Below are the code and all the weights of a small trained network. Each question names an input and a target symbol and asks about switching units off, where a switched-off unit gives its printed mean instead of its output.

import numpy as np


def w(rows, s, z=0):
    codes = np.array(rows[::2]) - 128.0
    scale = np.full(codes.shape[1], s)
    scale[-1] = z or s
    return codes * scale


def norm(h):
    return h / np.sqrt((h * h).mean(-1, keepdims=True) + 1e-5)


def f(y):
    return np.maximum(y, 0)


def softmax(a):
    e = np.exp(a - a.max(-1, keepdims=True))
    return e / e.sum(-1, keepdims=True)


def log_softmax(a):
    a = a - a.max(-1, keepdims=True)
    return a - np.log(np.exp(a).sum(-1, keepdims=True))


def net(x, mask):
    ids = ['αεζηθμπτψ'.index(c) for c in x.split()]
    T = len(ids)
    res = E[ids] + P[:T]
    u = 0
    for l in range(2):
        q, k, v = (norm(res) @ M[l].T for M in (Q, K, V))
        z = softmax(np.where(np.tri(T) > 0, q @ k.T / 2**0.5, -1e9)) @ v
        res = res + np.where(mask[u], z, O[l][:, -1]) @ O[l][:, :-1]
        u += 1
        y = f(norm(res) @ A[l][:, :-1].T + A[l][:, -1])
        res = res + np.where(mask[u : u + 4], y, B[l][:, -1]) @ B[l][:, :-1]
        u += 4
    return log_softmax(norm(res)[-1] @ U[:, :-1].T + U[:, -1])


Q, K, V, O, A, B = {}, {}, {}, {}, {}, {}
E = w([
[162,168,115,128,100,49],'α',
[174,140,172,137,92,71],'ε',
[147,102,233,118,178,163],'ζ',
[129,81,153,134,152,87],'η',
[122,153,73,132,138,60],'θ',
[81,109,51,102,59,129],'μ',
[106,129,145,205,101,158],'π',
[194,151,59,192,76,116],'τ',
[123,84,142,254,222,95],'ψ',
],0.0085)
P = w([
[125,199,132,151,21,37],'0',
[52,80,155,131,120,23],'1',
[174,174,111,135,78,69],'2',
[44,89,135,122,143,71],'3',
[204,208,93,137,75,102],'4',
[48,101,124,117,163,106],'5',
[212,205,89,133,95,127],'6',
[46,101,122,110,178,134],'7',
[208,255,148,63,134,217],'8',
[54,110,113,101,194,151],'9',
[199,206,65,132,131,163],'10',
[48,110,106,97,207,180],'11',
[213,214,101,132,94,122],'12',
[31,97,113,115,175,141],'13',
],0.0051)
Q[0] = w([
[255,235,128,144,72,148],'L0H1',
[34,123,144,71,79,162],'L0H1',
],0.008)
K[0] = w([
[225,57,78,150,125,254],'L0H1',
[142,109,192,128,60,48],'L0H1',
],0.0078)
V[0] = w([
[3,166,182,153,106,166],'L0H1',
[109,107,170,107,151,118],'L0H1',
],0.0035)
O[0] = w([
[2,128,90,152,125,168,2],'L0H1',
[166,135,186,104,124,42,85],'L0H1',
],0.0075,0.00078)
A[0] = w([
[172,179,37,197,99,106,163],'L0N1',
[150,157,209,251,163,132,113],'L0N2',
[134,209,219,77,101,118,40],'L0N3',
[3,51,220,67,160,171,4],'L0N4',
],0.0056,0.002)
B[0] = w([
[83,125,255,91,140,232,254],'L0N1',
[134,204,49,101,55,108,203],'L0N2',
[49,84,174,188,64,106,156],'L0N3',
[249,143,44,126,117,119,195],'L0N4',
],0.0053,0.0045)
Q[1] = w([
[3,178,49,161,88,117],'L1H1',
[3,27,37,145,182,14],'L1H1',
],0.0063)
K[1] = w([
[124,116,139,197,68,72],'L1H1',
[111,109,250,107,20,2],'L1H1',
],0.0084)
V[1] = w([
[105,97,95,2,77,133],'L1H1',
[150,71,100,160,56,179],'L1H1',
],0.0056)
O[1] = w([
[136,52,254,8,101,159,18],'L1H1',
[135,79,121,170,54,220,1],'L1H1',
],0.0067,0.00099)
A[1] = w([
[127,62,101,143,209,92,72],'L1N1',
[160,64,111,103,160,69,3],'L1N2',
[117,70,148,183,146,76,133],'L1N3',
[129,1,93,167,194,105,36],'L1N4',
],0.0084,0.0033)
B[1] = w([
[82,91,184,200,93,128,254],'L1N1',
[29,160,96,129,104,202,229],'L1N2',
[198,120,116,120,145,198,241],'L1N3',
[169,86,155,1,111,122,229],'L1N4',
],0.0071,0.0031)
U = w([
[95,127,28,87,89,83,86],'α',
[114,64,155,25,99,177,179],'ε',
[244,137,85,137,118,233,7],'ζ',
[142,184,3,215,136,115,250],'η',
[150,42,138,222,169,115,199],'θ',
[59,154,182,205,113,246,73],'μ',
[8,117,168,189,151,82,129],'π',
[134,207,162,28,189,62,67],'τ',
[248,113,147,134,91,59,74],'ψ',
],0.011,0.002)

Each question gives the input, a string of symbols that net reads in full, and the target symbol t.
The units are the heads (2 rows each of Q, K, V and O) and the neurons (one row each of A and B). Each row of codes is followed by its name. A weight is (code - 128) times the scale printed after its matrix; where a second scale follows, it is the last column's (O, A, B and U).
mask holds one flag per unit, layer by layer, with each layer's heads first. A switched-off unit (its flag False) gives its mean, the last column of its rows in O or B, instead of its output. The means were averaged over made-up inputs and are rounded, as every weight is.
A unit's drop is (log p(t) with every unit on - log p(t) with that unit switched off) / (log p(t) with every unit on - log p(t) with every unit switched off).
The circuit of an input: a set's keep is (log p(t) with only the set's units on - log p(t) with every unit switched off) / (log p(t) with every unit on - log p(t) with every unit switched off). Starting from all 10 units, units are removed one at a time, each time the one whose removal leaves the highest keep (on an exact tie, the one counted first), for as long as the keep stays at least 0.8.
circuit, biggest first: the units of the circuit, biggest drop first
top k neurons: the k neurons with the biggest drops, biggest first
k most important neurons of layer l: the k neurons of layer l with the biggest drops, biggest first
input θ η α, target τ: circuit, biggest first => [L0N1, L1H1]
input θ η α μ μ η α, target ε: circuit, biggest first => [L1H1]
input ε ε ζ ψ θ π θ, target μ: top 4 neurons => [L0N1, L0N4, L0N2, L1N4]
input η η θ η θ π η α η θ π π μ, target μ: 2 most important neurons of layer 1 => [L1N4, L1N3]
input η η ε θ π η η ζ η ε η, target ψ: 2 most important neurons of layer 1 => [L1N2, L1N3]
input η ζ θ π α, target μ: top 4 neurons => [L0N1, L0N2, L0N4, L1N4]
input η π η ζ μ, target ε: circuit, biggest first => [L0N1, L1H1]
input η θ α, target τ: 2 most important neurons of layer 1 => [L1N1, L1N3]
input θ η π η τ μ η μ ε, target ε: top 2 neurons => [L0N4, L0N3]
input π τ ζ η ζ, target ψ: top 2 neurons => [L0N1, L1N2]
input ζ π π η θ η μ η θ θ π η η, target μ: circuit, biggest first => [L0H1, L0N1]
input π ζ π η π τ η η θ τ μ θ η ε, target ψ: top 2 neurons => [L0N1, L1N2]
input ψ η τ α θ, target ζ: circuit, biggest first => [L0N1, L0H1]
input η η η α η θ ε, target τ: circuit, biggest first => [L1H1]
input η θ ζ, target τ: top 3 neurons => [L0N2, L1N1, L0N4]
input θ π η, target μ: top 3 neurons => [L1N2, L1N4, L0N1]
input θ η ψ α θ η α η η, target ψ: top 2 neurons => [L0N1, L1N2]
input ζ η η θ η η θ μ θ, target ε: 3 most important neurons of layer 0 => [L0N3, L0N4, L0N1]
input θ η ψ ε η ε, target ψ: 3 most important neurons of layer 1 => [L1N3, L1N1, L1N2]
input μ π η ζ ζ, target ψ: top 3 neurons => [L0N1, L1N2, L1N1]
input η θ η π ζ π η α η θ α π θ, target μ: top 2 neurons => [L0N1, L0N2]
input ε η ψ α η η θ ε ζ, target τ: circuit, biggest first => [L1H1, L0N1, L1N1, L1N3]
input τ θ η, target ζ: top neuron => [L1N3]
input η ζ α α η η η ψ α ψ θ π α, target μ: top 3 neurons => [L0N1, L0N4, L0N2]
input η θ η, target τ: 2 most important neurons of layer 0 => [L0N4, L0N3]
input π μ η θ α ψ η η ζ μ ζ, target ε: circuit, biggest first => [L1H1, L0N3]
input ψ η ψ η ψ θ α, target η: circuit, biggest first => [L1H1]
input ζ η τ η θ η θ η η, target τ: top 2 neurons => [L0N4, L1N1]
input π τ α η μ, target ε: 3 most important neurons of layer 0 => [L0N1, L0N3, L0N2]
input τ θ ζ η θ ζ ε ψ θ, target η: top 2 neurons => [L0N3, L1N4]
